Below is a small trained network, with its code and all its weights. Each question gives an input and a class and asks what happens when units are switched off, that is, made to give their printed mean instead of their output.

import numpy as np


def w(rows, s, z=0):
    codes = np.array(rows[::2]) - 128.0
    scale = np.full(codes.shape[1], s)
    scale[-1] = z or s
    return codes * scale


def f(y):
    return np.maximum(y, 0)


def log_softmax(a):
    a = a - a.max(-1, keepdims=True)
    return a - np.log(np.exp(a).sum(-1, keepdims=True))


def net(x, mask):
    res = np.array(x, float).reshape(1, 8) / 4 @ E
    y = f(res @ A[0][:, :-1].T + A[0][:, -1])
    res = res + np.where(mask, y, B[0][:, -1]) @ B[0][:, :-1]
    return log_softmax(res[-1] @ U[:, :-1].T + U[:, -1])


A, B = {}, {}
E = w([
[133,119,70,205,107,129,127,3,193,138,184,185],'x0',
[127,142,47,119,124,199,127,123,107,171,106,222],'x1',
[122,80,69,72,168,119,59,170,87,107,89,79],'x2',
[141,88,82,109,128,36,171,109,120,78,45,90],'x3',
[22,51,72,62,37,156,139,128,62,124,129,151],'x4',
[109,61,56,141,186,129,40,82,123,76,189,144],'x5',
[89,134,115,134,124,127,146,42,109,123,147,190],'x6',
[124,120,160,194,158,138,156,2,20,29,112,138],'x7',
],0.0091)
A[0] = w([
[66,128,112,137,108,104,177,110,205,180,163,169,180],'N1',
[199,150,175,168,137,26,154,140,178,107,119,86,233],'N2',
[54,66,56,125,84,146,87,60,55,91,183,154,146],'N3',
[147,194,177,171,98,147,190,59,105,94,104,200,148],'N4',
[105,130,129,132,95,222,135,141,214,190,194,140,103],'N5',
[117,121,79,69,57,112,154,158,116,212,94,64,175],'N6',
[42,198,188,179,127,146,176,111,184,150,157,169,250],'N7',
[91,159,114,56,103,114,81,144,115,148,4,126,124],'N8',
[172,130,116,155,201,175,52,156,141,121,154,127,74],'N9',
[117,109,82,36,90,142,108,131,90,156,89,132,200],'N10',
[53,78,111,103,124,149,79,88,81,115,121,159,155],'N11',
[201,125,108,156,217,179,55,176,111,138,131,147,214],'N12',
[124,120,119,73,131,91,129,202,107,122,88,14,214],'N13',
[123,166,120,123,70,199,96,151,166,192,255,122,183],'N14',
[130,164,36,160,105,79,228,116,187,183,146,149,154],'N15',
[170,214,184,165,142,153,231,97,55,96,101,97,189],'N16',
[69,99,139,88,122,178,171,175,89,122,89,138,180],'N17',
[83,65,119,141,131,179,106,53,107,80,156,166,82],'N18',
[161,117,191,151,170,97,101,144,132,85,123,36,115],'N19',
[84,136,65,88,75,129,165,191,43,126,78,79,91],'N20',
[160,145,198,165,224,194,145,90,100,129,145,171,132],'N21',
[192,144,69,122,148,18,126,99,194,146,138,85,148],'N22',
[176,158,65,123,190,191,66,168,193,130,208,151,163],'N23',
[70,96,72,118,134,126,129,99,44,64,146,138,168],'N24',
],0.0086,0.0026)
B[0] = w([
[84,107,144,130,103,149,140,64,171,140,68,179,197],'N1',
[136,46,204,136,155,82,94,120,199,96,140,74,221],'N2',
[2,180,59,119,190,82,143,46,87,59,152,209,222],'N3',
[184,124,117,186,51,125,163,26,89,134,174,101,223],'N4',
[59,153,144,71,71,89,158,105,161,214,150,165,219],'N5',
[139,95,142,126,147,156,184,180,135,157,78,157,228],'N6',
[143,141,158,117,88,107,164,76,134,176,111,128,226],'N7',
[181,86,105,152,172,187,155,166,100,160,65,95,206],'N8',
[129,184,115,90,143,129,67,105,108,157,149,96,178],'N9',
[119,130,72,199,121,188,152,151,53,133,63,147,210],'N10',
[81,141,50,96,171,133,168,127,82,94,170,175,193],'N11',
[163,184,90,135,150,110,66,143,101,160,136,39,198],'N12',
[157,101,137,107,185,117,160,243,121,115,85,93,248],'N13',
[51,159,188,45,71,106,126,154,93,215,109,195,235],'N14',
[136,53,168,173,169,211,104,72,204,159,77,174,196],'N15',
[226,127,177,174,78,107,197,82,87,82,204,54,229],'N16',
[145,150,104,133,131,194,224,146,102,153,146,108,207],'N17',
[57,116,113,146,106,137,119,80,46,92,174,117,190],'N18',
[121,134,191,59,163,65,85,181,124,54,147,111,197],'N19',
[149,117,119,152,154,190,158,173,94,116,83,119,227],'N20',
[157,199,101,183,72,107,122,154,87,116,182,91,195],'N21',
[115,67,125,123,168,177,69,101,169,122,119,122,191],'N22',
[131,152,78,111,130,179,56,111,115,218,134,90,216],'N23',
[100,132,111,91,220,114,171,113,112,35,124,194,200],'N24',
],0.0074,0.014)
U = w([
[166,231,54,96,155,125,8,145,135,200,162,56,250],'0',
[62,185,7,105,173,101,155,66,81,37,175,201,162],'1',
[156,55,110,160,174,144,92,68,255,140,92,140,5],'2',
[233,185,167,198,43,80,218,76,102,112,201,78,188],'3',
[180,134,78,139,150,184,235,251,93,160,81,107,114],'4',
[99,176,169,79,37,112,171,127,174,228,138,210,33],'5',
[167,114,230,64,182,40,112,201,184,52,137,44,89],'6',
],0.0069,0.0012)

Each question gives the input, the list of numbers given to net, and the class t.
The units are the neurons (one row each of A and B). Each row of codes is followed by its name. A weight is (code - 128) times the scale printed after its matrix; where a second scale follows, it is the last column's (A, B and U).
mask holds one flag per neuron, in row order. A switched-off neuron (its flag False) gives its mean, the last column of its row in B, instead of its output. The means were averaged over made-up inputs and are rounded, as every weight is.
A unit's drop is (log p(t) with every unit on - log p(t) with that unit switched off) / (log p(t) with every unit on - log p(t) with every unit switched off).
The circuit of an input: a set's keep is (log p(t) with only the set's units on - log p(t) with every unit switched off) / (log p(t) with every unit on - log p(t) with every unit switched off). Starting from the 12 units with the biggest drops (on a tie, the unit counted first), units are removed one at a time, each time the one whose removal leaves the highest keep (on an exact tie, the one counted first), for as long as the keep stays at least 0.8.
units of the circuit, in order: the units of the circuit, biggest drop first
k most important neurons: the k neurons with the biggest drops, biggest first
drop of u: that unit's drop, to one decimal
input [-2,-7,-3,7,4,-7,0,2], class 6: units of the circuit, in order -> N2
input [-6,1,-7,0,5,-3,-1,3], class 3: 3 most important neurons -> N16, N4, N13
input [-7,4,-3,-2,-1,1,8,-2], class 5: units of the circuit, in order -> N13, N24
input [-7,-1,-5,2,0,-1,5,-1], class 3: units of the circuit, in order -> N16, N10
input [7,2,5,-3,7,0,-8,-7], class 5: 2 most important neurons -> N14, N5
input [4,7,-6,3,4,-3,-4,7], class 3: 3 most important neurons -> N4, N16, N7
input [6,2,-3,-8,-1,6,4,-2], class 5: 2 most important neurons -> N14, N5
input [8,4,2,7,-8,8,-5,-6], class 0: 4 most important neurons -> N23, N12, N9, N6
input [7,8,7,0,-7,2,7,-2], class 0: 2 most important neurons -> N23, N12
input [-1,-7,0,-2,4,6,-3,-3], class 6: 3 most important neurons -> N13, N19, N4
input [6,-2,7,0,-3,-2,7,-6], class 2: 2 most important neurons -> N22, N15
input [-7,2,8,-3,-7,0,4,-8], class 0: 2 most important neurons -> N12, N23
input [-1,-1,7,0,-4,-5,-8,-4], class 6: 2 most important neurons -> N19, N2
input [0,7,6,-2,-2,2,-5,3], class 0: units of the circuit, in order -> N12
input [8,-2,-7,8,-2,7,0,0], class 2: drop of N15 -> 0.2
input [-4,8,-3,-2,0,-1,-6,7], class 3: drop of N24 -> 0.0
input [-3,2,-2,-6,-5,5,-2,7], class 3: drop of N16 -> 0.4
